Here is a tiny trained network, its code and every weight. The questions are about switching its units off for an input and a class, where a switched-off unit gives its printed mean instead of its output.

import numpy as np


def w(rows, s, z=0):
    codes = np.array(rows[::2]) - 128.0
    scale = np.full(codes.shape[1], s)
    scale[-1] = z or s
    return codes * scale


def f(y):
    return y / 2 * (1 + np.tanh(0.7978845608 * (y + 0.044715 * y**3)))


def log_softmax(a):
    a = a - a.max(-1, keepdims=True)
    return a - np.log(np.exp(a).sum(-1, keepdims=True))


def net(x, mask):
    res = np.array(x, float).reshape(1, 7) / 4 @ E
    y = f(res @ A[0][:, :-1].T + A[0][:, -1])
    res = res + np.where(mask, y, B[0][:, -1]) @ B[0][:, :-1]
    return log_softmax(res[-1] @ U[:, :-1].T + U[:, -1])


A, B = {}, {}
E = w([
[209,173,172,152,119,235],'x0',
[173,125,147,238,194,34],'x1',
[253,102,116,155,51,117],'x2',
[111,55,254,160,148,145],'x3',
[105,169,183,144,38,90],'x4',
[186,37,102,79,141,136],'x5',
[73,100,68,207,150,210],'x6',
],0.0071)
A[0] = w([
[217,117,134,75,53,98,148],'neuron 1',
[167,148,65,171,162,161,177],'neuron 2',
[125,175,191,152,177,79,176],'neuron 3',
[151,118,48,174,144,69,172],'neuron 4',
[136,19,198,172,146,153,170],'neuron 5',
[34,122,70,72,105,98,211],'neuron 6',
[135,15,168,153,168,132,159],'neuron 7',
[90,186,176,128,157,47,212],'neuron 8',
[93,160,138,133,86,237,208],'neuron 9',
[93,206,214,180,121,111,198],'neuron 10',
[182,159,124,71,136,212,146],'neuron 11',
[183,163,75,133,172,208,235],'neuron 12',
[162,23,169,149,166,132,176],'neuron 13',
[87,136,2,182,185,103,173],'neuron 14',
[31,132,90,47,151,158,162],'neuron 15',
[103,28,173,143,176,143,206],'neuron 16',
[42,150,75,49,148,171,188],'neuron 17',
[64,152,169,205,42,197,147],'neuron 18',
[151,67,135,110,73,1,253],'neuron 19',
[202,158,148,134,45,174,223],'neuron 20',
[233,177,98,77,134,171,191],'neuron 21',
],0.0085,0.0046)
B[0] = w([
[227,126,86,39,40,60,204],'neuron 1',
[148,45,89,210,146,149,192],'neuron 2',
[176,178,230,210,125,80,197],'neuron 3',
[146,130,39,168,178,65,192],'neuron 4',
[179,188,123,100,184,225,236],'neuron 5',
[27,138,116,66,181,75,231],'neuron 6',
[189,177,116,93,226,193,218],'neuron 7',
[99,175,211,158,144,64,216],'neuron 8',
[49,122,110,138,69,226,244],'neuron 9',
[97,190,174,197,95,118,230],'neuron 10',
[152,60,175,121,72,201,200],'neuron 11',
[147,6,142,179,120,179,239],'neuron 12',
[217,147,117,105,193,182,222],'neuron 13',
[64,74,59,191,219,57,228],'neuron 14',
[2,63,198,24,168,151,236],'neuron 15',
[147,178,165,77,216,196,235],'neuron 16',
[40,63,159,66,137,137,247],'neuron 17',
[57,190,74,157,84,192,224],'neuron 18',
[179,213,95,78,125,47,253],'neuron 19',
[183,121,92,136,26,168,231],'neuron 20',
[192,36,169,130,69,137,215],'neuron 21',
],0.0071,0.0072)
U = w([
[210,170,93,43,62,34,102],'0',
[129,56,45,216,188,101,178],'1',
[81,161,53,116,170,44,29],'2',
[79,200,84,177,50,189,96],'3',
[187,20,164,129,68,171,2],'4',
[10,85,182,29,159,139,162],'5',
[122,216,255,206,132,60,202],'6',
[192,188,146,93,232,191,202],'7',
],0.0075,0.00082)

Each question gives the input, the list of numbers given to net, and the class t.
The units are the neurons (one row each of A and B). Each row of codes is followed by its name. A weight is (code - 128) times the scale printed after its matrix; where a second scale follows, it is the last column's (A, B and U).
mask holds one flag per neuron, in row order. A switched-off neuron (its flag False) gives its mean, the last column of its row in B, instead of its output. The means were averaged over made-up inputs and are rounded, as every weight is.
A unit's drop is (log p(t) with every unit on - log p(t) with that unit switched off) / (log p(t) with every unit on - log p(t) with every unit switched off).
The circuit of an input: a set's keep is (log p(t) with only the set's units on - log p(t) with every unit switched off) / (log p(t) with every unit on - log p(t) with every unit switched off). Starting from the 12 units with the biggest drops (on a tie, the unit counted first), units are removed one at a time, each time the one whose removal leaves the highest keep (on an exact tie, the one counted first), for as long as the keep stays at least 0.8.
circuit, biggest first: the units of the circuit, biggest drop first
k most important neurons: the k neurons with the biggest drops, biggest first
drop of u: that unit's drop, to one decimal
input [1,5,-8,-4,1,1,6], class 1: circuit, biggest first	[neuron 14]
input [6,5,8,-7,4,-4,3], class 4: circuit, biggest first	[neuron 21; neuron 12]
input [-1,0,-3,-6,0,-7,4], class 5: circuit, biggest first	[neuron 15; neuron 17]
input [-2,-1,3,5,-1,-3,-8], class 0: circuit, biggest first	[neuron 1; neuron 19]
input [3,-6,-1,-7,8,6,1], class 4: circuit, biggest first	[neuron 21; neuron 11]
input [-6,1,4,1,-1,-5,-3], class 6: circuit, biggest first	[neuron 8; neuron 3]
input [5,-3,8,4,8,1,2], class 3: 2 most important neurons	[neuron 18; neuron 9]
input [2,0,-7,-5,4,-8,-1], class 6: 3 most important neurons	[neuron 10; neuron 8; neuron 3]
input [0,1,6,3,8,-4,-8], class 0: 2 most important neurons	[neuron 1; neuron 19]
input [-2,2,-1,-1,-8,-5,-1], class 1: 2 most important neurons	[neuron 14; neuron 19]
input [5,-3,3,7,-1,-4,5], class 3: 2 most important neurons	[neuron 18; neuron 9]
input [4,-8,-4,-5,3,-8,8], class 5: 2 most important neurons	[neuron 15; neuron 17]
input [2,2,-5,-1,5,-7,2], class 6: 2 most important neurons	[neuron 8; neuron 3]
input [-6,-1,8,5,4,-5,-2], class 0: circuit, biggest first	[neuron 19]
input [8,0,0,7,3,-6,-1], class 3: 3 most important neurons	[neuron 18; neuron 9; neuron 20]
input [8,6,-2,8,7,-4,7], class 3: 3 most important neurons	[neuron 18; neuron 9; neuron 5]
input [2,0,-5,-1,-6,-2,5], class 5: drop of neuron 17	0.2
input [7,3,8,3,-1,-6,-3], class 4: 2 most important neurons	[neuron 21; neuron 20]
input [-7,4,-5,0,-3,0,-5], class 2: drop of neuron 4	0.2
input [-2,-5,6,-2,-6,-6,-6], class 0: circuit, biggest first	[neuron 1]
input [-2,3,8,3,-5,-2,3], class 7: drop of neuron 5	0.2
input [-4,2,2,6,-6,7,-8], class 7: drop of neuron 7	0.1
